Two labels a row:
[ 29   5 -34   6  15  10  26  17  32  -8 -24  16  22  25  27  20 -10 -21
 -17   0   9  37 -12   1   7 -45  -7 -30 -23   3 -22  -6 -15   8  -8  15
  -5  -9  21  -4 -17] | D + N
[ -2  -1 -34   2   2  -1  12  14  19 -23  11   9  16  38  22  24  -6   0
  28  14  11  28 -46   3   6  -5 -27  18 -12  -1 -14 -16  -3  10   0   2
  10  -3  17  22 -34] | D + T
[  9 -22  -9  11  24 -12  20 -13 -18  17  27 -17 -10   0  12  -6  -9  41
  11   8   2 -15  -8  10   1   8 -10  32  -9  -6  -9 -12  -4  18  -2 -12
  13  16  11  -7 -12] | D + Y
[ 14   1 -16  -4  26  13 -17  15  19  -4 -16   5   5   9 -15  10  -2 -19
   6   9  14   4  -5   6  -1 -45  36 -10 -12 -23  -7 -13   0   8 -10  10
 -10  -7  24   8 -25] | B + N
[ 43  -6 -15  -9  -6  15  34  -4  18  17   6  14  -4 -22 -14   1 -14 -11
  -7  12  -4 -57  29   3   2  31  12  49 -11  -5  14  -2 -15   8 -26  -3
  28 -14  27  27  14] | W + U
[  0  -8 -26 -17  13   1  31  10  19 -11 -22  19  32  41  13  22 -21  -1
  15  10   6  23 -23  10   9 -26   9  19 -30  -6 -17 -15   0  25 -17   3
   6  -3  10  16 -20] | D + N
[-19 -16 -33  12  33  -4  30  15  24  -4  -4  -6   8  37   3  23  -2 -15
  13  27   6  21 -40  13   4 -23   8  16  -3 -12  -8 -22  11  32  -5   4
   9  -8  15  10 -16] | D + Y
[ -6  10  11  -7  12   4   9  -1  19 -30  -6  -9  23   7   3  -7 -19 -17
  -8 -10  -2  16  11   1   2 -23  24 -27  19 -12 -11   9   2 -20 -10   2
   7 -36 -21   8 -24] | R + N
[-26  -5  -2 -10  14  25  22  16   4  -8 -33  22  30  22  -3  21 -27   9
  21  20  -3  22 -13   4  13 -22  38  40 -17  13  -5  -1  -2  -4 -28  -3
   7 -11   4  24 -31] | B + N
[-66  11  -6 -16 -10  21  -5   8 -23  22  29   6  -4 -11  -5   5  19  10
 -19  26 -20 -15  31  -8  -2  56  12   3  23   6   5  22   9 -19  -3  16
  23 -10  11  53  38] | W + U
[-75  -8 -15  -3  26  -5   9  32 -14 -10   5 -20  -6  37   3  23  -9  17
 -32  11   2  53 -12  -9   1  -8   5 -23   4  -2 -16  -2   9   9 -21 -21
  -5 -13  -7  28   2] | R + U
[ 33  -6 -15   8 -42   4 -28   9  -5   0  34  20 -23 -22  26  23  18 -40
 -31   2  -3 -33  26  -9  13  53 -46  52  15  16  29  -2   3  23  31  -4
  23  10  13  24  42] | W + N
[ -9  -3 -11 -10   2  20  33  16  18 -17 -26  37  31  28  -3   6 -16 -26
  18  13   2  27   0  11  16 -26  28  25 -33 -24 -10  -8  -7  13 -19 -15
   3 -28  -5  37 -28] | B + N
[  0   8   9  -6  34  -9  -1  22 -13 -30 -31  -6  15  22  15  -4 -42 -20
 -18 -15   3  26   5   8  17  29   3   8   1  -3 -16  10  12  12 -30 -32
  22   0 -27  15 -29] | R + N
[-23  -6  -5  -1  21   5  11  29  -5 -21 -17 -25   9  29  25  36 -31 -12
  -6  12  13  82 -16  14  14  -9   4  27  -6   1 -12  -4   2  44 -15   1
   3   7   7   4 -36] | D + U
[-29  -7 -28  -1  36  29  57  24  30  -7 -31  48  16  48 -24  14  36 -20
  35  20 -12  30 -21   5   1 -20  48  -7 -16 -15 -11  39 -11  20 -36 -10
  15   8   0  60  -1] | B + N
[-31   4 -19   1  13  -6   3  14  22 -32  -7   9  16  34  12  28  -9 -16
   5  13  11  -1   0   6  -3 -33  14   4   7  -2   0   0  13  -1 -12  -1
  -7   1   9  24 -39] | R + T
[ 32  -1 -27  12  26 -16  23   4 -33 -22  -1  -7  -5  28 -10   2 -13 -11
 -15 -24   6  16  11   4   1  18   7 -34   7  -5  -9   0 -14  36 -31 -25
  13  -7   2   7 -14] | D + N
[ -5   0 -16  -8  17  15   7  29 -12 -15 -24  -8   5  24  16  35 -28 -27
   5  14  11  49  -6   5  12   3  -2  21 -20 -11   1 -13  -8  40 -14  17
   2   7  12   1 -13] | D + U
[  2   0 -18  -5  47 -17  21  -2  13 -21  -2 -29  15  41   5  14 -22  19
   5  -5  18  28 -22  20  10 -17  22 -52  22   0 -27  -5  -4  20 -24  -9
  16 -17  -9  10 -51] | R + N
[ -4  11 -35  10  26  -7  16  19  30 -29 -13  21  24  55  16  26  -4 -19
   0  -3   3  51 -17   4   7 -47 -21 -10  16 -12 -14 -12   1  20  -5   5
 -21 -19   2  20 -36] | D + T
[  2   8 -22  10  46 -20  15   1  10 -30  16 -49  30  25  15  28  -3   8
 -28 -10   7  21  -8   2   0 -21  13 -31  13  -9 -14 -26 -16  38 -20   0
  -4 -18  -1 -15 -70] | R + N
[ 37  -6 -14   7 -36  -9 -33  -6  22   0  15  19 -11 -11  27   3   4 -17
  -3 -13 -11 -41   1  -1   3  11 -43  65  -3  13  18   0   7  -8  35 -20
  22   6   2   9  -4] | W + T
[  5   1 -26   1  29   5  28  23  -8 -17 -16 -22  16  18  13  33 -28 -29
 -25  -3  10  41  -3  -4  11 -19  47  -8 -27   5 -19 -14 -16  24 -39  20
 -17  -6  11  -5 -32] | D + N
[-32  25 -23   9  18 -27  10  -6  18 -32  29   8  12  36   5  -3  19   2
   6 -70 -21  21  21 -12  -5   3  -8 -19  45 -16 -27  10  11  -4  -6 -18
  22 -25  -6  55 -32] | R + T
[-53  10 -22  -1  47 -26   4  22 -13 -43  15 -28   7  58   7  24  -9   4
 -12  -9  -3  68   4 -12   5  24   3 -26  31 -18 -22   1  10  29 -20 -18
   1 -24 -18  32 -34] | R + N
[-21  22 -13   3   0  10   5  14   0 -12  -2  -4  13  13  15  15  -1  -9
 -30   6   0  51  -6 -14   0   3  13 -14   1   4 -12  -6   1  -2 -49  12
 -15  -7  11  -2  -6] | D + U
[-24  10   0 -13   9  10  16  -2 -12   2 -15  -4  12   0  18  11 -24  -4
   4  10  -3  36   5  -1  23   7  34  23 -11  20 -18  11   1  -4 -35   0
  11  12  13  -1 -19] | B + U
[ 76  -2  -9   9  11  -2   7  -6  -8 -17 -11 -33   2 -19  23  10 -31 -38
 -39  -8  18  -7   2   4  14  17   5  53 -32  11  -8  -8 -23  22 -25 -16
  19  18   6 -31 -40] | D + N
[ 31   7 -10  10   1 -24 -21  -4  -7 -38   1  -9   7   0  22 -15 -30 -11
 -27 -32   2   7  -2   0  -3   4  39 -11  18   4  -5  -1   0  10  20  -9
  -6  -6 -20 -16 -46] | R + N
[  0  13   3  -1  35 -41  -9 -10 -14 -11  25 -63  -9   4   6   7   0  21
 -25 -20   1 -27   8   4 -14  -3   3  11  27 -11  -2 -14  11  23  15   6
   2 -22 -16  -4 -50] | R + T
[-43   7   4 -17   6  28  18  25   0  24 -30   8  20  14 -13  -6  -9  -5
   4   9   1  32   7  -7  11  -3  49 -13 -16  13 -15 -11   1  -1 -37  -2
 -13  -5   7  21 -11] | B + U
[-52  17 -36   0  17 -13  31  11 -19 -27   7 -17  22  45  24  19  -3   0
  -3   2  10  82 -27  -3  16  -2  15 -22  17  18 -42 -21  -3  31 -40  -4
 -20   0  14   4 -25] | D + N
[-12   3  -2 -12  24  29  23  23  14 -11 -46  16  21  33  -4   6 -39 -31
  21  17   5  37   1  13  18  -6  50   5 -21  13 -27   3 -14  -6 -43  -7
   2 -10  -7  17 -20] | B + N

Both labels of each row:
[-14  24  53  -5  16   9   3 -54  26  17   6  -1  27  15  -7  -9 -16 -12
  -7  -2 -43   8   7  -5  15 -23 -26   7   2  -1   7   1  10  -6 -45 -18
  29   8  -6   8  -6] | SC + G
[ -3  17  70 -17  12  -7   8 -20  22   7  -1   8   9  17  -4 -13 -26  -7
  -1  -2 -38  27  13  -5  34 -11 -16   0   3  -7   8  15  15   0 -38  -2
  37  -3  -8  -5   7] | SC + G
[  6  10  22 -18  35  -3 -26  37   4  -3  -2 -42  16 -10  -3  -2  -1   8
  -6  -6 -12  11 -27  -6  21  -4  13  25  -3  11   0 -24   6   4 -14 -10
   8  -9  45 -14  16] | QP + G
[-11   0   1  27  -3 -10  10 -27  21   4  -3  31  17  19 -10  -6   3   2
   1 -10   1  13  11   5 -17  19 -22 -34  -6 -10 -18   2   7  19   9 -12
  -6  44  -9 -21 -22] | CT + P
[ 30  19  48   1  15  -7  11 -31  16  21  -5   3  42   5  -4 -24 -29  -8
  -2  -7 -40   8  13  -1   2  -7 -34 -10   3 -17 -32  10  22   8 -18  12
 -23   1 -11  -5  -1] | SC + G
[  0  12  63  -3  28   1  22 -16   8  17  -3   0  32  14  -4 -16 -16   5
  -4 -23 -24  10  -4 -23   2 -19 -16 -21 -12  -8   3  10   3 -11 -42   5
  24   6  -7  -9 -11] | SC + G
[ 17  15  48 -26  28   6 -10 -18  18  11  -1   9   6  -6  -4 -15 -19  -5
  -7  -6 -17  28  -1   9  25  10  -2   9  -9   5  17  10   7   0 -12   2
  24  21   3 -28  -6] | SC + G
[  5  20  45 -23  25  -3  -1 -19  18  12 -12  -5  28   9   2 -13 -27 -16
   4  -7 -21  38  14  16  27 -27 -32  15   2   0  26  11  16  21 -33  -2
  35   3  -3 -30  -9] | SC + G
[  1  16  31 -32  33  -2 -13   6   5  11  -3 -11  17 -10 -14  17  -5   4
  -9 -15 -29  -5 -17   0  14   1  23  25  10   9   7  -5   7  -5  -2  -5
   8  -1  27  -8   3] | QP + G
[ 25  19  39   0   4  -5 -11 -18  29   4  -6  19  40  21  -3 -38 -21 -12
   9   5 -19   9  20  -7  15 -31 -34  11  11  -1   1  32   4  -4 -46  -8
  38  -8   4   1 -17] | SC + G
[ -4  12   0 -24  30  -9  -2 -33  40  -8  -6 -44  28  -3  16   7 -16  24
  -3 -11 -13   6 -14 -10   7 -30  12  33   4   1  -1 -20  -3   3 -11 -11
  14 -20  15  -8   8] | QP + G
[ 23 -10  77 -29  11  26 -10   7  27  29   7  17 -47 -30  -4 -19 -25 -19
 -19  10 -53  29   0  18  21  38  33  -9  -3  25  20  23  40  -6   4 -22
   8  19  15   0 -11] | SC + G
[-10  22  42 -15   2 -10   7  -6   1  18   5  -9  32  19  -1  -6 -30 -12
  -6   3 -31  32  13   8  25  -2 -33   7   3  -3   1   9   7  13 -26 -11
  53   8 -10  -7  -6] | SC + G
[  5  15  44 -28  24  12 -13  20  14   7  -6 -37  18   1  -2  -7  -7  -5
 -20   8 -10  13 -18  -3  28 -24  10  41   2  15  -2   3  11   5 -21  -6
  26 -19  20  13  13] | QP + G
[-14  14  -2  53  11   6  -5 -25   1   2  -8  24  30  20 -17 -21   1  12
  14 -17  11  14   5   7 -19  30 -36 -46 -14   2   1  -9  -8  18  13 -12
   4  21   3 -17  -2] | SC + P
[  7   2  -1  -7  22   5 -52  14   7  12   5  -8 -11 -22  -7 -24  -2  13
 -18   0  -8  15 -66  24   2  18  25  10  -4  36  24 -28   3   5  42 -12
 -16  37  35 -34  13] | QP + P
[  7   4  52 -38  20 -10   8  -6  30  15  -7 -12  31  12 -12  -7 -25 -19
   1   3 -35  23   0  -6  23 -22 -17  34   2  -8  10  20   9  16 -46   5
  28  -4  -8  10 -16] | SC + G
[  1  15  29 -25  16   0  12  -7  21  45  13 -12  29   3  -8 -10 -23 -15
  -6  -2 -34  23 -46 -12  21  -6 -25  28  -6   3   9   2   7   8 -41  -7
  38  15  -6   0  -9] | SC + G
[-26  26  59  -8  20  10  19 -17  11  19 -12  -7  18   8  -3 -14 -22  -7
   6   7 -33  15  17  -5  22 -20 -14  10  -5  -3   7   2   9  -9 -53  -2
  28   1 -12  17   5] | SC + G
[ -2  19  65 -25  31   1   8   3  19   7  -9  13   3   8   4 -23 -14 -23
  -5  -1 -16  15 -33  16  20  -6 -11  24  18   3  25 -10  19   2 -34  -8
  23   1   0   7  -7] | CT + G
[ 10 -15  39 -44  44   7 -28  15 -23   8  -7 -54   3 -17   6  16  -7   8
 -16 -17 -25  -8 -34 -16   8  -2  29  51   5  19  -7 -24  16  -7  -3   0
   2   0  14   4  15] | QP + G
[ -1  32  45 -16   9 -11  -9  11  -1  15  -8   6  24   3   1 -17 -16  -8
  10  -1 -19  -5   2  -7  17 -23 -12  17   2 -15   6  22   4  -1 -34  -9
  27  -1 -41  -5  -6] | SC + G
[ -5  33  38  15  19 -21  37 -41   8  18 -19  -5  75  21 -11  -5  -9 -41
   9 -15 -25  -4  30 -21 -43 -55 -38  34   3 -20  -7   7  -9   6 -77   2
  27 -19 -19   6  -7] | SC + G
[  7  26  42 -11  25  -2  12 -31  28  18  -7  -1  41  -3  -9 -18 -12  -4
  -7  -9 -26   9  10 -12   7 -32 -24  16  -4  -5   7   9   5   6 -41  -3
  34 -22  -9   4   2] | SC + G
[-18  13   0  51 -19 -10  14 -29 -34  -6 -12  18  38  28 -16 -13   3   7
  15  -6  -3   7  17  12 -17  -2 -50 -28  -4  -7  -6   7 -17  34 -34  -1
  16  19 -20 -14  -9] | SC + P
[ -6  18   0  63   2 -10  33 -36  -1   9 -27  20  64  34 -23 -37  -1   5
  32 -11   2  -7  18   7 -53 -29 -90 -36 -41 -27  -4   8 -13  19 -44   1
  16   3 -33   7 -12] | SC + P
